Each new row is followed by what is left after taking away its nearest point in the smallest flat space through zero that holds the last named rows:
did (2 x 31):
[[-13  28  24  27 -13 -18  12 -64 -14  26 -52 -27 -12  24 -10  13 -49  -6
   34  -7  11  -1  35   8   4   0  12 -13  19   3  16]
 [  4  -1   1  -4 -21   3  -4 -14 -23 -22 -29 -14   9  23 -42  -6  15  -5
   18  -3   2   1   1  32  11  -7  10 -12   0  11  11]]
New rows:
[ -6  19  29  19  45 -16  -8   3   4  21  26  11 -32 -13  29   4 -30  -1
  -2  -6  -3  -5  14 -41  -8  17 -17   6 -18 -25   6] -> [  2  10  23   7  26  -8 -16   6 -17 -10  10   4 -19   5 -13  -6   0  -5
   8  -7  -4  -4   5  -9   3   9 -10  -3 -23 -14  13]
[ 10  -7 -25 -11   3   5 -10  14  18  17  36  18   2 -11  25   2   6  -7
 -29  11  -3   3   7 -38  -5 -12 -12   8   0 -10 -10] -> [  9  -1 -19  -7 -13   3 -10 -10   0  10   6   3   5   9  -3   1   4 -12
 -10   7   1   3  16 -16   3 -16  -3  -3   5  -2   1]

til (2 x 31):
[[ 10  -3  -4  41 -25 -63  -6  38 -28  -6  21 -22  19 -42   1 -12   6  -1
   -3  10 -34 -24   5  27   9   4 -14 -23  -3 -30 -33]
 [-19 -11  39 -33   1   9  -6 -13 -13   0 -23  12  -9 -11 -31 -13 -45   7
  -12   9  43  11   9  23   2 -32 -12  30  28  24 -14]]
New rows:
[ -9 -22  21   5 -22 -14  -4  -8 -12  14  -3 -13 -24 -11 -28 -22  13  -3
   0  17  15  23  20  23  22 -29  -6  20  15  25   6] -> [ -1 -16   2  15 -18  -7   0  -8   0  15   5 -15 -23   2 -12 -13  35  -6
   7  11  -1  22  14   6  19 -13   3   9   1  18  19]
[ -8   3  -7   5  51  40  -2  -2  22  -2  -1  -8 -16  13  26  32  14  -3
  17  28  -3   3  14 -21  21 -11 -19 -21 -34   8  26] -> [-11  -3   7   9  40  16  -7   9   4  -5  -1 -13 -11 -10  14  21  -2  -1
  11  36   0  -3  20   0  26 -22 -30 -19 -24   5   6]

tel (5 x 31):
[[ 16   8 -16 -12   0  -5   6 -10  10 -15  27   5   3  13   6   4  -7  13
  -19  -7  -9   9  -9 -10 -19  10  -7 -32  20  -4  10]
 [ 19  35 -31  -2  -5  -5  14   0  -2 -32  46 -18 -31   6  16   2 -13   7
  -40 -13 -26  27 -47 -34 -45   1  -1 -58  16  10   9]
 [  0  17 -10  -3  -3  -7   5   2  -4 -13  19  -9 -16   1   2   4 -17   3
  -25  -3 -14   6 -23 -17 -23  -4   3 -27   8   5   2]
 [  7  22 -20 -18  -2 -15   9  -1   5 -26  41   1 -13  14   4  16 -37  15
  -48  -8 -24   6 -30 -21 -43   8  -6 -51  30  -1  11]
 [  7  18 -11 -13 -13 -16   9 -31   4 -10  33  -6  13  10 -15 -13 -11  17
  -30   5 -12   6 -11 -33 -21 -19  16 -56  20   7   3]]
New rows:
[-10   4  -3  22   8   0  21   1 -14  15  -9 -27 -32   6  -5   7  -4 -16
  32  -5  -9  -6  -5 -26   4  -6  13 -21  -9  21 -27] -> [ -2  -6  -4   9  11  -1  22  -3   0  13  -3  -7 -13  20  -5  16  -9  -7
  32  -7  -7 -11   9 -13   4  11   0 -20   7  11 -19]
[-23  21   5   3 -12 -14 -44 -18  11  17   6 -15 -15  -9 -25 -28  -8  22
  11  27 -37 -20  -5   6 -21 -20  22  13  24  -4 -35] -> [ -3  17  -7   5  -5  -2 -42 -10  20   9  11  -7 -18  -2  -5 -22   8  22
  22  15 -35  -7  -5  18 -21   4   3  21  27 -10 -27]

nutu (2 x 31):
[[ 23  30  -6  30  13 -37  -2  23 -11   5  27 -26 -20  14 -10  31  20  34
  -38   0  11  21  18 -16  -8   9 -12   1  37  47  15]
 [ 29   8 -20  -3  19 -31  -6   9 -17  22   9  -5 -34  22  -3  23  30  44
  -26 -17  17  58   4   5 -14 -17 -49  15  31   4  13]]
New rows:
[ -1 -21  -5  -9  -7  34 -23   6   0  -4   2  14  10 -33 -13  -6  10 -22
   9  16   0 -24 -20  37  11   2   6 -15 -25  -1 -12] -> [ 11 -11 -10   0   0  18 -25  14  -6   1  12   5  -2 -25 -17   7  21  -4
  -7  13   6  -8 -14  33   6   2  -6 -12  -9  14  -5]
[ 10   8 -19  21   4 -24   5   3 -14 -11  17  13   5 -11  -2  13  -3  -3
 -22  20   8  23  36 -12  -4  17   0  14   8  13  16] -> [  2  -5 -18   7   0 -10   5  -6 -11 -11   6  24  11 -15   2   1  -9 -14
  -7  18   5  19  28  -4  -2  11   1  15  -6  -8  10]

nelo (5 x 31):
[[-26  46  -8  29 -12  21   5  -2 -22  11   5 -24 -54  -3  42 -38 -13   2
   17  -9   0 -23  -6   2  -4   2   4 -19 -11  -4 -19]
 [ -8 -16   7  54  23  11   4  -4  -2  -2  20  -5 -71  -7  43 -19  11  15
   12 -46   9   6  -8 -20 -12  -4  10 -37  28  -3  -3]
 [-38  24   7  16  -7   7   5  -2 -45   8  -2  -2 -45  16  48  -8 -14  18
    7 -16  -5   3   0  -6  -6  -2  -3 -17  22 -11 -14]
 [-15  19  -2  33   4  14   4  -4 -13   6   7 -14 -51  -4  38 -24  -5   8
   13 -22   2  -9  -6  -8  -6  -2   3 -23   7  -3 -12]
 [ -4  31 -11  23  10  20  -3  -8 -25  -2  -5 -18 -18 -10  33 -16 -26  -5
    5  -9  -6 -10  -9  -5   1  -5   0  -7   7  10 -29]]
New rows:
[-16  29  -6  -7 -26   4  -3  28   3  14  -8  -9 -15  11  -7 -21  21   8
  10  19  -1 -15  12  23  -8 -10  12  19 -11  -8   6] -> [  3   7  -6   3   3   4  -8  21   3   3 -12  -4  -4   3  -3  -5  15   9
   3   3  -3   0   7   8  -8 -19  10  17  16   3  -1]
[ -7  10 -17 -13 -31   7 -20   7 -13   7  -9 -18   3   3 -34  -8 -29  -9
 -23   7 -12 -19 -21  -3   5  17  22   6 -17   1 -24] -> [ -2 -12  -9  -5 -17  -2 -16   3  -1  12  -7 -10 -12   5 -29   1 -17   7
 -20 -14  -9  -8 -20 -18   0  11  16  -8   2  -6 -13]
[  0  26 -14   5   3  -2   4 -21  -2 -25  30 -26   4   8   7 -24   8   9
  -9   6 -14 -23   1 -18  24  -2  12  16  21  -6  -9] -> [ -1  13  -8  -3   1 -11   6 -19   4 -23  30 -17   8  14  -1 -15  17  15
 -11   6 -13 -16   5 -19  23  -2   9  16  25 -12   2]

pofo (3 x 31):
[[-37 -27  15  -6  -3  51  21 -35 -11   1  16  14 -16 -42 -23  27  26   6
  -47  17  21  14 -32 -13  -6  17 -17 -17 -44 -11  27]
 [-15 -15  22  -6   9  35   4 -13  -3   1  13   9  -9 -14 -10   7  13  11
  -28  11   3   2 -12 -15  -1  12 -21 -24 -30 -14  14]
 [-23 -25  20   0  10  31  16 -16  -4   1  17   6  -8 -21  -9  13  19  11
  -35   7   8   1  -7 -13   1  32 -28  -6 -38 -12  20]]
New rows:
[-25 -26   8 -24 -25  -4  10   1 -31   5  18  16 -26  -6  17  29  53   8
  -5  -4  30   1 -17 -17  -8  27 -13 -43   3  12 -13] -> [-10 -15   2 -22 -24 -24   1  15 -27   5  12  10 -20  11  26  18  43   6
  14 -11  21  -5  -4 -12  -6  20  -6 -37  20  16 -24]
[ -2   9  13   6  -5  -5  15 -19   0  10 -14  -6  -8  -4 -15  16  25 -22
 -32  10   0 -23  -1   2  14 -12  21 -30 -16  -1  24] -> [  6  12  11  10  -1 -20  13  -9   4  10 -16 -11  -3   7  -7   9  20 -22
 -22   4  -6 -29  12   5  17  -7  20 -20  -9   1  19]

dis (5 x 31):
[[ 15 -15 -27  15   8  -9 -12 -22  -1  29   1  29  -8   4 -42 -13  25  14
   38 -11   0   6  28 -28  26 -18 -19  25  -1  33  34]
 [ 11 -10 -18  11 -20 -10  19   0  24  32  17   7   0   8  -2   8   3  -7
   23 -21  -6 -14   8 -16 -13 -13  -9  33  -1  10  56]
 [ -8  10 -10   3 -14  -4  16  28  26  18  30 -16  25  -8  32  28 -27 -14
   20   1   7 -24 -18 -15 -36  11  19  22   1 -10  42]
 [  6  47 -33  13   9  -7 -21  -4 -12  21  23  25  50 -42  -9   3   3  -2
   63  20   2 -22   0 -26  16  -4  16  41   5  11  43]
 [-11 -21 -20  12  11  -2 -13   5   1  34   9  35  18  19  -4  15  21  -7
   22 -12  17   1   5 -54  20   9   6  44  -6  26  15]]
New rows:
[-35 -40 -31  60  13 -19   5 -16   5   5 -15 -27  -9  20   7 -11   4 -19
  -6  -7 -11  25   8  -8  30   9  -5   3  -2  26 -23] -> [-29 -10 -31  58   4 -21  10 -15   4  -2  -8 -36   5  -3  16 -12  -7 -24
   2   3 -20  11   0  10  20   5   1   2   2  12 -11]
[-19 -21   2   3  20   8 -32  -4  15  -2 -14   9 -14 -22 -31   0  -2  50
  -2   0  29  10  35 -25  22  10  -2  -6  -3 -14 -26] -> [-12  -1   7   2  -9   6  -7  -2  24   1  -7   8  -1 -26  -6   6  -3  27
 -12 -12  11 -10  24  -7   7   1   0  13  -2 -32  -5]

muta (2 x 31):
[[-27   5  -9   7   8   5  -4  15   1  26 -11  12  25   1 -14   3  21 -21
   -9 -12  14  11 -10 -10  -9 -16  17  -5  14  -5   4]
 [-50   4  -9  13  24  -5 -15  15   0  36 -19  30  31  11  -9  -8  39 -35
   -9 -16   7  17  -1   0 -15 -21  11  -7  25  -8  10]]
New rows:
[ 20  -8 -13 -22  -6 -17  12   0 -12 -10  30 -31 -36  -1  10  -2 -21  28
  27  22 -12 -11  -4   6  19  10 -22  14 -28  10  17] -> [-12  -3 -22 -14   6 -15   5  14 -11  17  17 -15 -11   3  -2  -2   4   4
  18   9   0   1 -11  -1   9  -7  -7   9 -12   4  22]
[ 28   6   1 -10   2   3  17  -3  13 -59   1 -15 -33  -9  -2   0   1  22
  -5 -11 -30 -11  -1   4  20  20 -17  19  -9  12 -11] -> [ -1  10  -7  -3  12   5  11  10  14 -34 -10  -1  -9  -6 -13   0  23   0
 -13 -23 -19   0  -8  -3  11   5  -3  14   6   7  -6]
[ 30   0  -8   4 -15 -33   7  22 -28  26 -17  22  17   7 -17   5  -5  15
  11   4  46  -4 -60  -3  -4  24   7  30 -16  -8  10] -> [ 25  -4  -3   5  -5 -45   0  14 -29  20 -18  31   8  15  -5  -6  -1  15
  16   7  32  -5 -46  11  -4  29  -8  31 -14  -8  13]

Sepak (2 x 31):
[[ 26 -11  45 -25 -50  11  23 -17 -26  12 -11  17  -6   7 -12 -27 -11  26
   24  -1  -8 -40  17 -16  31  23 -11   5  13 -26 -28]
 [-41  19 -13  32  27 -12  -4 -22  38   5 -23 -13  14  13 -15  25  15  -6
   -1  27 -29  19  12  16 -31  11 -14  28 -22   4   7]]
New rows:
[ 12 -17 -19   3  29  -2  -4  33 -14 -35  24  11   6 -10  21  23 -10  -6
 -15 -15  21  13 -26   3   1 -20  22 -36  15  16  18] -> [  1 -11   6   8  11  -3  11   3  -5 -22  -2  14  12   5   1  21  -7   9
   3   5  -7  -3  -4   3   1   6   3 -11   8  -1   2]
[  8  34  23 -16  -4   1  26  -1 -40   2 -23  10 -27 -12  -2  -9 -14   6
  13  18 -22 -11  20 -16 -25  15  -8  26 -18 -14 -22] -> [  6  34   3 -12  14  -1  15  14 -37  -6 -10   5 -28 -19   9  -2 -13  -6
   1  11  -9   4   8 -12 -32   0   2  15 -18  -1  -9]

rivid (3 x 31):
[[ 11 -20   1 -10 -32 -39  -9  12  -6 -14  40  54 -30   2 -33 -19  16  16
  -37   9  28  24  -3 -46 -37 -11 -10 -20  17   2 -14]
 [ -1  -4   4 -20   0  -2  43  23 -12  -2  17 -14   7 -12 -27  -5 -11  -6
   22  -8  31   7   2  10   6  -1  15  13   2  -6   9]
 [  8 -15   0 -21 -16 -29  16  26 -13 -11  39  19 -18  -7 -35 -15   2   7
   -7   0  43  21  -1 -21 -16 -13   4  -8   9  -6   3]]
New rows:
[-11 -21 -20 -37  16 -20   5  38  -6 -14  27 -22   5  20   1  17  -1   9
   7 -13  41  23  -2  12 -15 -36   6  -3  -6   4  29] -> [-18 -16 -11 -18   7  -1   4  10   7  -7   1  -2  19  28  10  22   6   7
  -6  -8   0  10  -1   9 -24 -14  -3   6   1  19   5]
[ -7   5 -22  -4  31 -28 -14   0  11 -27  54 -32 -10 -17   6 -11  19  17
   3 -20  28  20  -2  10  26 -38  -7  -4 -22  -9  28] -> [-16   7  -7   9  14  -8   9 -23  21 -21  33  -6  10 -13  -2  -9  24  12
  -7 -17  -6  10   0   6  12 -10 -12  14  -9   8  -1]
[ 17  28  26  -3   4  32  18 -15  13  32 -30   0  21 -19   6  11 -28  13
  18  24 -23 -28  -5  -9   7   1 -14  32 -15  -2  -5] -> [ 26  20  19 -12   0   8   1  -1   7  24  -6   8   0 -20  -1   3 -24  21
   8  26   2 -14  -7 -25   0 -16 -16  15 -15  -9   3]

Lupep (5 x 31):
[[-22  -6  -1   9 -18   7  17 -11  20  18  19  23  11  24   5  -6   3 -10
    0   7 -34  -8  10   6   1  19  -1   0  21   7  13]
 [ -8  15  12   0 -28  20   4  -2   4  23  18   3  23  12   0   8  18  -1
   18  26 -31  -5  -6  11 -15   8   6  12  20   9  22]
 [ -7   7  17  21 -48  22  18 -26  32  37  37  17  29  53  -7  14  27 -26
   20  27 -58  -9  -9  -5 -13   8  28  19   9   5  33]
 [ -3   8   9 -13 -31  37  19  -4 -21  34  25   9  35  -2 -17  16  26  -7
   41  38 -55   3  -7  32 -11   8  16  49  33  27  17]
 [ -9  66  20 -16 -23 -31   2 -31  -4   6  31  -2  24  51  -1  29   3   7
   48  13  -4 -13   1  32 -15  35 -18 -26  24 -11  23]]
New rows:
[-17   3  -5  11  11   3   8  -8 -35 -16  24  29 -17  16   8 -23   4  15
  11  34 -12 -23   1  19   1  26 -11 -11  -1  10  10] -> [ -2  -3  -2  18  13   7  -1  -4 -33 -20  16  18 -23  11   4 -21   9  12
   4  32  -2 -19  -9   2  -1   8   2  -6 -22   5   8]
[-26  -4  24 -26  15 -12  22  -5  15 -29 -14 -22 -30 -20 -20 -11  -2  32
  31   3  14  -1   5  20  16  11 -19   2  41  22  -1] -> [-16 -12  31  -7   2  -3  19 -10  36 -22 -11 -25 -30  -3 -22  -8   9  19
  23   6   6  -2  -6  -5  11  -4   2   7  21  16   8]

besu (2 x 31):
[[ -7  -7 -20  -3  -1   4   4  10  11 -29   5  -6  -4  -8  -1  -8  16  13
  -26  17  39 -14  -6  17  -6  -4   8 -30 -13  -9  26]
 [ -8  -1 -27   7   2   5  -5  21  26 -35   8   2  -3 -17  -4  -4  17  11
  -26  20  34  -7 -13   9   5  -5  12 -27 -19 -14  23]]
New rows:
[-30  19   7   3  11 -11 -25   8  37 -21 -22   7   7 -15 -11  -5 -21  11
 -28 -36 -21  47 -15 -25  25  -6  -6   4   0  16 -13] -> [-30   7  13 -15   6 -12  -9  -8  15 -19 -26  -8   4  -2  -6 -14 -18  18
 -35 -36  -2  31  -5  -7   5  -5 -11  -9   7  22  -1]
[ -7 -33 -26 -15   7  12   5 -10 -31  14  15  -5  21   4  20 -19  -7 -12
  -3   9  -2 -13   2   7  -7 -23  13  11  -7  20  31] -> [ -7 -26 -30  -5  10  12  -4  -1 -18  12  17   4  23  -4  17 -14  -8 -16
   1   9 -13  -4  -4  -3   4 -23  16  18 -11  16  24]

Fuv (4 x 31):
[[  5  -4  16  19 -28 -21   5   2 -15  -3  28 -10 -45  17  19  16  27  17
  -21  27   2 -13 -10  54  16  -6  33   2  60 -44  -1]
 [-21  -3 -15   6   1 -26   3 -12 -21 -12  21 -15  -3  -7  21   3  19  26
   15  25   4   6  -5  28  28  -7  29   8  17 -18 -23]
 [-17 -14 -30  18  26 -21   4 -17 -23 -27  28 -17   6 -20  16  -4  19   6
   11  19   0  20 -13  10  17   5  21   5  -4   4 -25]
 [  0 -18 -26  29  10 -24   4 -20  -4 -22  28 -12 -21 -28   4   8  14 -22
  -27  -3   4  29 -37  34  22  27   6   8   7  11  11]]
New rows:
[ -6   1 -32 -40  -4 -12 -14  27 -21   1 -15  20  21  -7 -28  -5 -28   0
  14   5  24   6 -13 -15  25  21 -16  20  -2  17  12] -> [  7  -7 -21 -23  -2  -8 -11  35 -32  -8   2  17   3   7 -23  -4 -14  -3
   1  20  18  -4 -12 -12   9  18  -4  12  19   3   6]
[ -2  -9   6  16   3 -15 -16  -1 -16  -6  27  -2 -29   2  12 -18  33  20
 -21  27   3  13  14  34  13 -27  19 -13   2  -8   7] -> [ -1  -2   7   1   5  -3 -20   1  -1   5   6   7 -12  -2  -1 -22  15  11
 -16   8   4  15  20  12   6 -25  -2 -13 -22  10  17]

Pimug (2 x 31):
[[ 21 -16   5   5  17 -23  -9   7  13  -9 -21 -11  18 -10  74 -26 -15  16
   23 -17 -33  -4  21   8  14 -19 -24 -26 -35  28 -10]
 [-12  -2  34  34  35 -30   9  -7  -3   3   1  10  -8 -26  12  10  24  20
    2   6   0  13  16  24  10 -19 -19 -13   1  21 -16]]
New rows:
[-13   6   4  14  37 -34  21  -9 -17   6  13   2 -14  -6  -3  11  27  11
  10  12  15   7  22   7 -11 -16   0  -2   5  21  10] -> [ -1   4 -19  -9  16 -17  13  -3 -12   2   8  -7  -5  10   3  -1   7   0
  13   5   9  -3  15  -8 -15  -6   9   2  -2  12  19]
[ 16  14 -33 -19   6   3 -18  16  20 -23 -26  -5  26  36  23  -3  40  -4
  28 -13   0   8  40 -17  -7   5  11 -33   3 -25 -11] -> [  4  19 -21  -7  14  -1 -11  11  14 -19 -19   3  17  29   3  10  55  -1
  21  -5  11  14  39 -10  -8   4  12 -29  15 -26 -14]

Bobag (5 x 31):
[[ 16  27  -8  -3  11 -16   1  -6 -24  -7 -14 -16  18  11  -8   4 -15   6
    0  -4   0  17 -13  -5 -22  -4   4  -3  16   0   9]
 [ -4 -10 -19   7  15 -25  26  44  -8  11 -28  23  41  11 -12  33 -30 -22
   34 -31  -8 -36  -5  22   0 -16   5  10  -8 -24  -5]
 [ -2  -9  29   6  21  -2  13 -14 -12 -15  18   6   3  -4 -22  11  28   7
   13  22  -7  -8  -5   2  -1   3  -1  15  -1   4  13]
 [  8 -12  -4  11  -3  26  30 -42   1 -33  12  22 -15  -8  48 -26  14  13
   -1 -46  -2  14  23  10 -41  45  15 -34   2  32 -23]
 [ 35  12  13  10  10  27 -68 -46 -29 -42   8  -1   6  21  -5  18  19 -14
   31 -15  35 -37 -19 -22  23 -38   0   4  36   4 -14]]
New rows:
[  3  12  -5  -7  35  -1  46 -13 -25  13   5   1  19  -3  11  -1  -4  13
  -7   0 -25  26 -11  -1 -31  33 -24  -3   3  25  17] -> [  1   2  -8  -7  19  16   5  -5  -9  21   6   5   9   0  14   4  -4  -5
  -2  -1  -8  -2 -11  -9   8   8 -31   3   2  15   4]
[-11   8  13  -3 -16  10   2  -3   9  -6  29 -19  -6 -22  30 -34  19  12
 -40  10  -1  22  12   6  -9  14   8 -21  -3  18   8] -> [ -6   7   9   2  -3  -2  -3  14  -4  -7  15 -10  21 -10  13  -7   7  -4
 -13  -2   2  -8   1  11   1  -9   9  -9   1   2   7]

vis (5 x 31):
[[ 18  31  25  -8  37  20 -11 -27 -12  -1 -21 -27  12   5  53   2   1  21
   17  -3   0  28  -2  -7  45 -28  -4  28   9  52  -5]
 [ 27 -11  14  11  11  11  -4 -32   4  -4  15 -21   4  -8  12   7  14  15
    9   1  -4 -14  -8   5  57 -15   8  24  -6   1   9]
 [ 14  10  11   0  22  14 -15 -19  -6   0  -8 -16   9  -1  27   5   0  18
   10  -5   1  14  -9  -3  33 -11  -4   8   3  27   2]
 [ 16  13  14 -13  29  17  -9 -21  -2  -4  13 -30   8   2  25   6   5  23
   15   7  -3  12  -3  19  42 -17   9   6   5  43  -6]
 [  9   9   7   1  12  24 -21 -21  -5  11   4 -14  10  -4  25  13  -3  17
   10   2   1  19 -20   3  32  -7  -5  -4   2  21  -4]]
New rows:
[ -3 -13 -29 -14  44 -11  -8  25 -23 -13   0  -4  -7 -13  -4   0   4  12
 -37  -9 -18   2 -14   9 -38  11   5  -7  12  17  15] -> [  0  -8 -17  -4  26   4   1   6 -22   3   7  -5  -8 -17  10   7  10   1
 -35   4 -22   1 -21   3 -18  -4   6  19   8  -3   7]
[ 14  -6 -25  16 -20  20 -10 -15 -30  -4 -20  21   5  17  -1  51   6   1
 -37  23  -5  15  13   0 -17  18  -7 -13  30  10  35] -> [ 19  -5 -18  10 -15  15   3 -18 -27 -12 -12  12   2  20  -1  46  14   0
 -35  29  -9   6  25   8  -8   8   3   2  30  15  33]
[-28 -17 -18 -15 -15 -19 -30 -20  13 -16  40  -5  -5 -28 -27 -27  -3  15
  11  13 -18   6  -7  -3  18 -11 -27 -28 -11 -21  11] -> [-31   3  -7 -20  -9 -22 -19 -18   7 -17  17  -5  -6 -21  -8 -35  -4   7
  12  12 -18  17   6 -17  11 -24 -30  -5  -6  -9   5]

Borag (4 x 31):
[[-29 -24  16 -22 -17   9   0   2  -6 -14  13  -3  -2 -16 -15 -30  16   8
   17  21  -2  17  11 -16  23   5 -12 -10   2  -5   4]
 [-49 -47  21 -23 -23  24  -3  -8  -8  22   7   1   7 -28 -28 -18  10  -3
   18   4  15  13  -6 -26  27   6 -16   4  -7 -12  23]
 [-27 -21 -16 -42 -26  -2  -3 -11 -14   9   7   4 -43  -7  -2 -15  11   1
   31  42 -38   2   1  -3  11  14  -7 -25  -2  -4   6]
 [-39 -21  30 -25 -24  14  -6  -3  -9 -37  21  -4   0 -13 -13 -39  19  17
   25  38   5  27  32 -28  24  16 -16 -26  17   3 -21]]
New rows:
[  2  28 -30 -10  17 -12   8  28 -10 -30  -3  -6  -8  13 -17 -13   4   1
  13 -22 -20 -12  17   3  -4   3   6 -10  -1   0   8] -> [-16  15 -20  -9  10   2   1  15 -13 -11  -6  -2   1   8 -23  -2  -3  -4
  16 -29  -1 -13  14 -10  -5  11   2  -7   1   0   7]
